How the nodes are linked:
Tup: !>Sek, &>Toz, *>Zef, ~>Buk, +>Dum, §>Nog, @>Vif
Bik: !>Rin, &>Did, *>Nak, ~>Zem, +>Kuz, §>Lat, @>Sot
Zad: !>Roz, &>Lep, *>Gef, ~>Gup, +>Zuz, §>Las, @>Gal
Bet: !>Gos, &>Zak, *>Zuz, ~>Kop, +>Gef, §>Vab, @>Sak
Lin: !>Tuz, &>-, *>Pes, ~>-, +>Nog, §>Dum, @>Riv
Vil: !>Kop, &>Dez, *>Vob, ~>Gos, +>Som, §>Kav, @>Tob
Guk: !>Rup, &>Gef, *>Lep, ~>Big, +>Zak, §>Zek, @>Lum
Tuz: !>Lin, &>Kos, *>Sot, ~>Vuf, +>Kun, §>Dad, @>Nak
Pob: !>Som, &>Big, *>Gup, ~>Gef, +>Kop, §>Dup, @>Kad
Rus: !>Zak, &>Gos, *>Pon, ~>Dez, +>Rup, §>Doz, @>Lop
Seg: !>-, &>Rom, *>Sak, ~>Baz, +>Gal, §>-, @>Zuz
Vuf: !>-, &>-, *>Pep, ~>Tuz, +>Par, §>Rom, @>Mim
Tep: !>Pon, &>Zuz, *>Zak, ~>Ver, +>Lep, §>Mim, @>Rom
Nir: !>Gak, &>Sot, *>Kos, ~>Sug, +>Pak, §>Vam, @>Did
Bod: !>Tiz, &>Gel, *>Nog, ~>Tul, +>Pes, §>Zef, @>Pud
Kug: !>Rom, &>-, *>Lop, ~>Dum, +>Buk, §>-, @>Pon
Dis: !>Dab, &>Las, *>Zek, ~>Bel, +>Mim, §>Lep, @>Par
Mer: !>-, &>Mim, *>Vab, ~>Zab, +>Las, §>Zuz, @>-
Big: !>Kor, &>Pob, *>Pog, ~>Guk, +>Lat, §>Kuz, @>Kan
Zab: !>Nar, &>Nak, *>Did, ~>Mer, +>Dun, §>Ret, @>Kos
Bak: !>Las, &>Dab, *>Gek, ~>Zik, +>-, §>Roz, @>-
Gos: !>Bet, &>Rus, *>Dem, ~>Vil, +>Fot, §>Lun, @>Pov
Vab: !>Lun, &>Zem, *>Mer, ~>Did, +>Tum, §>Bet, @>Sug
Las: !>Bak, &>Dis, *>Tum, ~>Dun, +>Mer, §>Zad, @>Fev
Nor: !>Buk, &>Gal, *>Lum, ~>Sek, +>Rom, §>Par, @>Lep
Rup: !>Guk, &>Fot, *>Tus, ~>Kor, +>Rus, §>Vef, @>Liv
Tul: !>Vad, &>Vur, *>Sav, ~>Bod, +>Pev, §>Liv, @>Vef
Kuz: !>Pud, &>Dup, *>Bel, ~>Zek, +>Bik, §>Big, @>Tiz
Dum: !>Dad, &>Poz, *>Zav, ~>Kug, +>Tup, §>Lin, @>Mis
Pud: !>Kuz, &>Zut, *>Zet, ~>Vef, +>Rin, §>Kor, @>Bod
Pep: !>Pev, &>Sug, *>Vuf, ~>Sot, +>Vad, §>Gif, @>Zem
Lun: !>Vab, &>Doz, *>-, ~>Kav, +>Gek, §>Gos, @>-
Lop: !>Gif, &>Pov, *>Kug, ~>Zav, +>Liv, §>Pev, @>Rus
Rom: !>Kug, &>Seg, *>Gif, ~>Dad, +>Nor, §>Vuf, @>Tep
Lat: !>Dez, &>Kop, *>Ver, ~>Zak, +>Big, §>Bik, @>Des
Bel: !>Zet, &>Dun, *>Kuz, ~>Dis, +>Nak, §>Pog, @>Kun
Toz: !>Det, &>Tup, *>Nad, ~>Suz, +>Poz, §>Fem, @>Fuv
Vef: !>Zek, &>Gek, *>Dab, ~>Pud, +>Doz, §>Rup, @>Tul
Fuv: !>Gup, &>Vif, *>Som, ~>Roz, +>Vob, §>Zik, @>Toz
Tum: !>Gek, &>Zek, *>Las, ~>Dup, +>Vab, §>Gef, @>Zos
Zak: !>Rus, &>Bet, *>Tep, ~>Lat, +>Guk, §>Zem, @>Gif
Buk: !>Nor, &>Suz, *>Liv, ~>Tup, +>Kug, §>Sav, @>Tus
Lep: !>Tus, &>Zad, *>Guk, ~>Pog, +>Tep, §>Dis, @>Nor
Zem: !>Doz, &>Vab, *>Mim, ~>Bik, +>Zek, §>Zak, @>Pep
Par: !>Sav, &>Fev, *>Vad, ~>Kun, +>Vuf, §>Nor, @>Dis
Vad: !>Tul, &>Zos, *>Par, ~>Tiz, +>Pep, §>Lum, @>Zek
Kos: !>-, &>Tuz, *>Nir, ~>-, +>Taf, §>Baz, @>Zab
Tiz: !>Bod, &>Pak, *>Kun, ~>Vad, +>Sot, §>Kan, @>Kuz
Det: !>Toz, &>Sek, *>Kad, ~>Gal, +>Baz, §>Taf, @>Gup
Dun: !>Zik, &>Bel, *>Dup, ~>Las, +>Zab, §>Gup, @>Taf
Zos: !>Vur, &>Vad, *>Fev, ~>Pak, +>Sug, §>Nav, @>Tum
Nak: !>Riv, &>Zab, *>Bik, ~>Mim, +>Bel, §>Ver, @>Tuz
Gak: !>Nir, &>Pes, *>-, ~>-, +>Gel, §>Tob, @>Kav
Zuz: !>Dem, &>Tep, *>Bet, ~>Ret, +>Zad, §>Mer, @>Seg
Pes: !>Sot, &>Gak, *>Lin, ~>Pev, +>Bod, §>Zav, @>Rin
Pog: !>Vif, &>Gup, *>Big, ~>Lep, +>Ver, §>Bel, @>Sek
Roz: !>Zad, &>Tus, *>Fot, ~>Fuv, +>Dem, §>Bak, @>Suz
Riv: !>Nak, &>Nar, *>Rin, ~>Duz, +>Zet, §>Mis, @>Lin
Fem: !>Taf, &>Nog, *>Gel, ~>-, +>-, §>Toz, @>Zik
Taf: !>Fem, &>Kun, *>Pak, ~>Fev, +>Kos, §>Det, @>Dun
Zik: !>Dun, &>Zet, *>Zut, ~>Bak, +>Nar, §>Fuv, @>Fem
Pov: !>Sak, &>Lop, *>-, ~>Tob, +>Tun, §>-, @>Gos
Mim: !>Duz, &>Mer, *>Zem, ~>Nak, +>Dis, §>Tep, @>Vuf
Gek: !>Tum, &>Vef, *>Bak, ~>Zut, +>Lun, §>Fot, @>Vur
Dab: !>Dis, &>Bak, *>Vef, ~>Zet, +>Duz, §>Tus, @>Sav
Ver: !>Mis, &>Ret, *>Lat, ~>Tep, +>Pog, §>Nak, @>Dad
Sot: !>Pes, &>Nir, *>Tuz, ~>Pep, +>Tiz, §>Des, @>Bik
Gef: !>Fot, &>Guk, *>Zad, ~>Pob, +>Bet, §>Tum, @>Nav
Pak: !>Gel, &>Tiz, *>Taf, ~>Zos, +>Nir, §>Kad, @>Dup
Sav: !>Par, &>-, *>Tul, ~>Nog, +>-, §>Buk, @>Dab
Vur: !>Zos, &>Tul, *>-, ~>Gel, +>-, §>Tun, @>Gek
Fev: !>-, &>Par, *>Zos, ~>Taf, +>-, §>Gal, @>Las
Kav: !>Did, &>Rin, *>Nar, ~>Lun, +>Zut, §>Vil, @>Gak
Tun: !>Nav, &>Liv, *>Suz, ~>Nad, +>Pov, §>Vur, @>Fot
Des: !>Zav, &>Vam, *>Dad, ~>Gif, +>Kan, §>Sot, @>Lat
Pev: !>Pep, &>-, *>-, ~>Pes, +>Tul, §>Lop, @>Doz
Gal: !>Suz, &>Nor, *>Nav, ~>Det, +>Seg, §>Fev, @>Zad
Dem: !>Zuz, &>Pon, *>Gos, ~>Vob, +>Roz, §>-, @>-
Gup: !>Fuv, &>Pog, *>Pob, ~>Zad, +>Ret, §>Dun, @>Det
Gel: !>Pak, &>Bod, *>Fem, ~>Vur, +>Gak, §>Nad, @>Zut
Pon: !>Tep, &>Dem, *>Rus, ~>Mis, +>Tus, §>Duz, @>Kug
Vif: !>Pog, &>Fuv, *>Kor, ~>Tus, +>Mis, §>Zet, @>Tup
Tus: !>Lep, &>Roz, *>Rup, ~>Vif, +>Pon, §>Dab, @>Buk
Zav: !>Des, &>Tob, *>Dum, ~>Lop, +>Zef, §>Pes, @>Dez
Kun: !>Nog, &>Taf, *>Tiz, ~>Par, +>Tuz, §>Sek, @>Bel
Gif: !>Lop, &>Sak, *>Rom, ~>Des, +>Lum, §>Pep, @>Zak
Baz: !>Poz, &>Dad, *>Vam, ~>Seg, +>Det, §>Kos, @>Ret
Dez: !>Lat, &>Vil, *>Mis, ~>Rus, +>Kor, §>Rin, @>Zav
Vam: !>Tob, &>Des, *>Baz, ~>Sak, +>Kad, §>Nir, @>Kop
Liv: !>Lum, &>Tun, *>Buk, ~>Zef, +>Lop, §>Tul, @>Rup
Nar: !>Zab, &>Riv, *>Kav, ~>-, +>Zik, §>Vob, @>-
Som: !>Pob, &>Kor, *>Fuv, ~>Fot, +>Vil, §>Zut, @>Nad
Suz: !>Gal, &>Buk, *>Tun, ~>Toz, +>-, §>-, @>Roz
Kad: !>Nad, &>Kan, *>Det, ~>Nav, +>Vam, §>Pak, @>Pob
Zut: !>Dup, &>Pud, *>Zik, ~>Gek, +>Kav, §>Som, @>Gel
Poz: !>Baz, &>Dum, *>Tob, ~>-, +>Toz, §>-, @>Vob
Rin: !>Bik, &>Kav, *>Riv, ~>Doz, +>Pud, §>Dez, @>Pes
Sek: !>Tup, &>Det, *>Kan, ~>Nor, +>Dad, §>Kun, @>Pog
Lum: !>Liv, &>Nav, *>Nor, ~>Kan, +>Gif, §>Vad, @>Guk
Kor: !>Big, &>Som, *>Vif, ~>Rup, +>Dez, §>Pud, @>Zef
Dad: !>Dum, &>Baz, *>Des, ~>Rom, +>Sek, §>Tuz, @>Ver
Dup: !>Zut, &>Kuz, *>Dun, ~>Tum, +>Did, §>Pob, @>Pak
Mis: !>Ver, &>Vob, *>Dez, ~>Pon, +>Vif, §>Riv, @>Dum
Vob: !>Ret, &>Mis, *>Vil, ~>Dem, +>Fuv, §>Nar, @>Poz
Nav: !>Tun, &>Lum, *>Gal, ~>Kad, +>Sak, §>Zos, @>Gef
Zef: !>Kan, &>Nad, *>Tup, ~>Liv, +>Zav, §>Bod, @>Kor
Kop: !>Vil, &>Lat, *>Ret, ~>Bet, +>Pob, §>Did, @>Vam
Sug: !>-, &>Pep, *>-, ~>Nir, +>Zos, §>Sak, @>Vab
Zek: !>Vef, &>Tum, *>Dis, ~>Kuz, +>Zem, §>Guk, @>Vad
Fot: !>Gef, &>Rup, *>Roz, ~>Som, +>Gos, §>Gek, @>Tun
Tob: !>Vam, &>Zav, *>Poz, ~>Pov, +>Nad, §>Gak, @>Vil
Nog: !>Kun, &>Fem, *>Bod, ~>Sav, +>Lin, §>Tup, @>Zet
Ret: !>Vob, &>Ver, *>Kop, ~>Zuz, +>Gup, §>Zab, @>Baz
Kan: !>Zef, &>Kad, *>Sek, ~>Lum, +>Des, §>Tiz, @>Big
Nad: !>Kad, &>Zef, *>Toz, ~>Tun, +>Tob, §>Gel, @>Som
Duz: !>Mim, &>-, *>Doz, ~>Riv, +>Dab, §>Pon, @>-
Did: !>Kav, &>Bik, *>Zab, ~>Vab, +>Dup, §>Kop, @>Nir
Zet: !>Bel, &>Zik, *>Pud, ~>Dab, +>Riv, §>Vif, @>Nog
Doz: !>Zem, &>Lun, *>Duz, ~>Rin, +>Vef, §>Rus, @>Pev
Sak: !>Pov, &>Gif, *>Seg, ~>Vam, +>Nav, §>Sug, @>Bet

The rows follow the links: the fewer symbols apart two nodes are, the more alike their rows tend to be.

Each row is also shifted at random along 6 hidden directions that mean nothing.

Some nodes, each with a row of numbers:
Zek	[ 263 -161 -308 -227  115 -459  -24 -186  154  266 -100 -171  115 -473    3  383  360  -18 -410  -61  -80  102   30  257   43 -208 -164  -42   -5  120  -64  -33  134  369  132  281   -3 -111 -113 -189   -4]
Bel	[-205   46 -156 -108  184 -292   -5 -176  203  164  -83   42 -127 -676   -2  439 -208   80 -240  250 -135   20 -320  -57 -197  104 -267 -172 -110  140  128  -98  306   58  427  -33  -21 -109 -310  311  268]
Vur	[ 706   22  160   95 -262 -129 -139  174   63 -121 -135   30  403  180 -273   22  481 -135 -167 -326   24  114  184  354  116    1   99   87 -123  -84  -41  166 -307  258   27  310  115    9   90 -532  176]
Pep	[-377  -28  124  -83 -150  398  171  -98 -157  154  184   79   24  -27  205  185  -69 -217 -127 -234 -141  109  -34  249  158  -49  199  195  184  251   36 -194  -50  323  -99  149   76   37  -51  113   79]
Lat	[-561  -89 -256  -23   37 -134  229 -118 -256  291   98 -151  257  -21  101 -119   14 -230 -177 -139    8 -148  -66 -256  216 -521 -123 -130 -241  105   52  179  346  251 -195 -199 -315  -58 -210  145 -527]
Zem	[ 853  197  210 -113  179  151  432  141  215   26  135  264 -496  -59  152  458 -473  563  719 -287 -354  219  207 -514 -588   62   24  298  482  292  150 -148 -216 -730  665  235 -182  518  241  212 -101]
Zab	[-400 -238 -379 -310  -31 -561 -147  -76  307   47 -207 -371  131 -211  216  124  203  122 -324  334 -202  -11  345   87 -305 -158 -172  214 -202  296 -126  -21 -146  430   10 -121 -186   10 -256 -167  359]
Rup	[-105 -104   69  180  252  -36 -303 -212  117 -163  115  241  -48 -276  119  234  534 -277 -367  -68  264  378 -212 -137   26 -276  -67   30  374 -295 -108 -114  190  -22  125  133  105 -136   21 -294 -108]
Vuf	[ -27  222  -59  149  -76  199  289 -111 -425  198  226  -75 -357 -192   77   21 -992 -191   52  151 -302   -5 -409  586  205  367  186   28 -189  359   28   33   76  455 -411  -58  184 -297  110  420  209]
Zet	[-258  -69  616  459 -456  489  320  762 -316 -104   81  311  178  512 -483 -110  443 -355  469 -132  -20   41  227 -283  543 -245  310 -180  236 -128   89  419  168 -802  318  591  372  874 -116  -41   50]
Des	[-713 -194   13 -353   36  601   31  -14  -38  219  316  -68 -313  290  383 -129 -421  495  552 -263  -40 -277   73 -133 -230  121  150   44  470  -53   73 -464   86 -324  -92 -163 -167  196  216  373 -208]
Vil	[ 395  211   90  -81  185 -558 -315 -204  253 -243 -132  108  253  -96  287  138  426  145 -183  101   10  238  213 -678 -405 -357 -299   93  100  -84   49   10 -302  -46  425 -401 -429   82  -84 -302 -180]
Zuz	[ 256  -26  172  163  307  247   77   81  475 -406  -41  377 -296   33  178  116 -294   91  365  244   31    7  -87 -779 -438  -67  -14  380  441   34  166 -219 -288 -521  413 -138 -102  158  -62  583  -22]
Tob	[ 278  377   35  350 -157  409  412  -55 -435   10  -90 -170  263  317 -161 -713 -239 -497  322 -206  242 -224  -20  301  358  -74  156 -219 -702   45  229  436  146  198 -624 -199 -178 -320 -164  108 -158]
Lop	[-595  315  147   97  -17  661  183 -303 -345   39  130  178 -175   32  149 -167 -360 -437  149 -197  393  -46 -329   82  281 -125  149  -32  -25  -24  213   -7  149   -3 -344  -95   68 -328   84  463 -309]
Fev	[-1195   -86  -210  -116    34   337    78   259   246    -2   -57    -5  -297    43  -261   -55  -723   432   427    13    41  -453  -116   348  -235   662   200   168   -44   148    -5  -294  -171  -150  -211   195   228  -159   308   589   -22]
Kav	[-821   33 -333 -135   95 -124   70 -148   68   69 -201 -343   90   70  188 -205  154  154  238   72  -46    3  318  349 -248   50  116   90 -195  310  -99  177 -200   84 -257   17 -267  -94   -7 -365  159]
Taf	[ 428 -267  -32  -96 -276 -272 -182  198   82   83 -219 -206  439  -55 -344 -116  217  -27 -217   62  -87 -267  176  326  150  114   12 -130 -364   21   40  126  -65  347  -42   74   41   71 -336  -73  331]
Toz	[ 674  249  381   83  134  175 -353 -155  201 -355 -120  343  -38 -217 -112  -81 -333  173  135  262  322   37 -382 -420 -344  318  -76  -61   86 -274  227 -190 -120 -425  430 -309  -41 -146   80  245   28]
Seg	[  26 -271    4  -57  133  -93 -367  -58   84 -204   33  -85   -8  144  316   32   -9  -98 -592  247 -114   35   58  -20  -12   46  -48  428  215  -50 -204 -199 -312  426 -186 -373  -19 -116   65 -116   74]
Par	[ 376  152 -167 -684 -130 -327   69  -85  360  331 -290   28  -61 -443 -183  437 -227  608  154   30  188 -256  -57 -194 -210 -143 -114  -28 -130  -56  184 -269   54 -174  430  -81   34  117 -153  636 -153]
Dab	[-434 -170  252  211 -198   86 -126  126    6 -154  100   90 -123   15  -90  150  693 -344 -205  189  -31  330  107   79  427 -229  209   14  492  -83 -181   57   15  -60   94  491  533  385 -111 -369  434]
Dup	[ 328  148  -80  234   49  287  487  314  122   92 -160 -136  315  -28 -417 -303 -190  -92  480 -227  -86 -224 -106  184  -55  194   30 -247 -495  286  209  286  270 -228  -10  306 -117   20 -172  222  -11]
Gef	[ 333 -188  -53  322  522   34 -257 -168  347 -333   92  243 -126 -175  144   91   36  158 -127   66  -38  139 -312 -106 -461  281 -146  208  349  -88 -114 -325  -25 -139  202  105 -109 -334  223  -41   74]
Dez	[-639   15  235  554  134  724  102  -47 -457  -96  414   82 -197  409  253 -291   39 -450  183  -78    8  214  -42   19  331  -72  302  -63  363  194  -12   76  236 -196 -318   68   40   78   46 -214   17]
Zef	[ 145   83   52 -211  -55  343 -252 -139 -166  113  132  -33 -166  181  112 -149   69  566  393 -171  163  -86   42  126 -172  304   52 -203  281 -213    8 -276  117 -381  -72   53  -13   78  331 -245 -129]
Pog	[ 768 -219 -173  102  199 -356 -108  121 -136   97  261  -82 -278  -92   70   72   57  217 -105  289 -256   83  -83  -88  -25  173 -170 -303  130 -135 -175   75  274 -136   31  -20   78   84  172 -291   19]
Nir	[ -59  -52  784  600 -116  833   75  118 -136 -297  312  302   84  233   15  -67 -241 -583  -76 -222 -318   44 -231  167   69  340  201  227  236  336  152 -212 -114  156   46  218   42   15 -137  -35  562]
Bod	[ -55  104  240 -165 -290   68   11  168 -214  228   47  129  179   10 -231  142  130   85   76 -276   47   10   48  204  209   11   16 -183  -51 -177  139  -43   33    7  139  216  115  224   50 -241  -46]
Som	[ 439    8 -410  -70  357 -350 -259 -306  195   15 -262 -258   82 -171  134 -207  294  454   20   58   93   43    8   83 -501  204 -190 -157 -237 -171 -137   53   33   -5  -77 -198 -271 -304  183 -530  -40]
Gif	[ 798  173  231  100    9  394  217  -43 -342   64  335  193 -252  139  113   62 -524 -111  138 -208  -83   72 -276 -123   65  131   77   -6  113  101  143  -78   48  -54  -71 -132  -22  -53  191  315 -225]
Las	[ 558 -106 -332 -204  201 -783 -312 -196  497  -74 -347 -128   57 -568    7  414  146  243 -371  366 -113  149  -14  172 -424  181 -304   77  -13  208 -167  -48 -227  305  306  -91  -37 -270 -155 -177  435]
Duz	[-102  518  -87   40  -65  216  659    4 -319  184  -62 -158 -463   10  -55   50 -589  102  677    3 -147   71  -42  153   84  143  224  -68 -177  254   37  355  -14 -280 -131  148  134   34  182  403 -113]
Roz	[  75    1 -288  221  136  -92 -110  -13    2 -156  -97 -158  -57   41 -233 -422  134 -117  -20  349  143   56  -13  205   93   93   54  -96 -247 -107 -206  308   65  103 -429   71  105 -310  103 -166   59]
Sek	[ 465 -305 -489 -572   -6 -493 -277 -131  -11  405  -21 -385  120   -4   74  -83   92  584 -114  234  101 -278  130   58  -58  -21 -145 -285 -127 -292 -103 -162  234  117 -102 -167   15   86  -40 -120  -66]
Dis	[-1159  -176  -216  -384   -53  -461    58   124   376   188  -247    21   201  -475  -294   492   219   -91  -378   111   238  -122   -10  -302   156  -542  -173    87  -107  -202    23   -54   116     7   368    78   140    89  -318   539  -341]
Doz	[-373  296   27  326   19  118  161 -304 -112   39   11  214  -93 -401  155  314   44 -686 -263  -87  -12  407 -295  132  210 -271   80  137  -73  278   84  194   66  330   21   33   38 -221 -251  -81  124]
Suz	[-215    1  311  395   24  206 -230   33    3 -396  -44  340  -22  -43 -257 -146 -214 -368 -309  157  345  106 -515 -123  233  105   35   14  -82 -318   12 -138 -109  128  -87 -192  221 -350   40  291  -99]
Lun	[ 395  330  339  451 -127  413  445  262  -90 -290  -60   74  -10  243 -246  -90  -70 -314  416 -251 -145  183  150   15   39   22  198   64 -129  361  129  414 -180 -275  -28  276    1  127  101  -35   58]
Pes	[ 172  144  348 -260 -170  219  -79 -172  -73  132  152   53 -191   22  333  227   28  405  322 -212  -94  286  193   61 -192  155   49   42  366  132   55 -291 -215 -116  331   -5   45  225   81 -236  319]
Mer	[ 463  -34   63  347 -175 -229  353  286 -100 -150  -83  -25  341   74 -280  142  188 -892 -461  153 -106   69   60  -70  501 -434   85  103 -462  412   52  588  -57  391  -20   66   50   95 -408  119  161]
Tuz	[-1039  -243    39  -372  -171   161    60    39   -89   196   106   -92   -67   -43   204   110  -174    53    13    34   -23  -196    25    -3   110   -51    77   141   129   150    90  -247    44   121   -33   -86    48   245  -277   348   113]
Ret	[ 362  143 -160  -71  184 -288  150   13   71  -65  -96 -196  -67  -16   59 -279 -500  225  192  294 -109 -129  108 -366 -395   91 -105   59 -224  219   35   96  -21 -218   12 -396 -325   35    7  216 -123]

From each start, follow one symbol. Which node do you reach?
Answers are names.
start [  55  163 -128  217  192 -393 -135 -176   62 -136 -138  -22   19 -263 -156 -191  -51   22 -161  308  170  -26 -290 -221 -103   80 -225 -149 -366 -130  -16  214   84  -51   64 -332   -9 -388  136   -9  -49]
~: Roz
start [-609 -177 -492 -296 -216  -11  352  280 -323  368 -118 -317  107  251 -493 -430 -127 -183   21 -112  385 -619  -14  313  675 -318  198 -330 -600 -310   -5  245  419  259 -641    8  134  -54 -104  586 -747]
&: Gal
start [ 202  281  169  188  -62  234   54 -127  -85 -236    4  211  142  221  -76 -161 -146 -420   25 -186  287   85  -85 -142  134 -171   83  144 -266  -17  161   45 -196   87 -186 -285  -73 -189   77   87 -273]
+: Tun
start [ -94 -157  -10  180   -3  379 -159  -85 -172  168  241   30  166   14  -68  -24   65 -552 -386 -227  205 -106 -346  199  483 -162   70  -50   95 -267   45 -150  393  328 -327  109  137 -252 -109  209 -169]
§: Vad
start [1289  202 -332 -233  110 -366  392 -241   64  208  -33 -109   60 -208  135  229    0   88   80  -22   67   37  133 -296  -81 -541 -158   -7 -272  152  137  225  197  -35    8 -211 -352   56 -158  211 -410]
@: Gif
start [-560 -204  -65 -195 -297 -292 -296   31 -231  110  -29 -167  174  206 -107  -98  407  -43 -363   88  293 -152  168   53  564 -321   10 -224  -70 -622  -73   88  185  137 -189 -166  205  136  -19 -126 -197]
@: Vif
start [ 920  208  225 -233 -325 -140  147  -74 -213  131   55 -159   95  302  124 -205  143  306  319 -297   60  -74  360 -153   97 -288    5 -178  -93  -95   33   71  -91 -137   61 -254 -160  334  129 -162 -352]
+: Zef
start [-684 -163 -299  169  -30 -289  -82  -62 -223   -9    0  -24   38   19 -133  -70  336 -576 -587  203  301  181 -101  108  621 -373  -27 -196  -95 -369 -124  275  316  227 -328   26  280 -132  -53  -92 -141]
&: Roz
start [ 400  -29 -236 -222 -112  -64  119  113  -12  286   29  -86  -20  -85 -178  203 -205  302    7 -395  -66 -171  -27  424   81  214   26  -66 -196  -85   41  -96   90  202  -35  239  153   96   73   75 -158]
~: Tiz
start [-360 -203  -92  -57   56 -301   37  281  308  -65 -149 -125  210 -100 -241  -15  158  194   52   92 -201 -222  131  -75 -260  183 -130   19 -105   25   30   60  -89 -124  237   69   33  188  -37   36   13]
+: Zab
start [ 653  -91  266  481   41   47   -5  281 -235  -25  307   73    4 -104  -70  283  379 -236 -298 -119 -494  327 -151  173  145   78  -13  -66  213  125   57  157  203   41  182  449  208  204  -59 -553  406]
§: Big
start [1451 -141 -308   92  363 -685 -443 -157  226   -7  -80 -261   51 -300  126   48  234  281 -418  592 -232  111  -90  -78 -405  237 -291 -171  -54  -73 -159    2  109   67  123 -257 -207 -241  -48 -407  409]
@: Det
start [ -83 -230   89  -46  227  161 -325   -6 -139   99  294  135  -75   35  207  102 -101  293 -110 -178 -168 -103 -246    5 -157  250  -40   23  450 -296 -121 -503  180   49   46    1   -6   81  232 -169  -75]
*: Sek
start [  65  364  355 -273 -402 -294  129 -130  -76   80 -164   86   33 -209   15  310  -47   27  -89  113   74   72   21 -225  123 -268  -67  -39 -149  -13  173   42 -157   47  422 -287   -9  218 -162  101  127]
!: Tuz
start [ 962   57  109   25    2  241  176  234  -74   21  145 -123   35  534   70 -416 -297  306  430 -350 -136 -221  222  -21 -226  261   40   23 -151  169   54   31 -116 -301  -75 -112 -301  190  195  -43 -160]
*: Baz
start [ 207  -89  282 -148 -171 -257 -264  135  395 -148 -201  333  524 -204 -257  161  135 -111 -500  103  324 -304 -146 -810  -16 -435 -308    8 -259 -509  270 -249  -29   32  615 -423 -185   46 -356  679 -325]
&: Sek
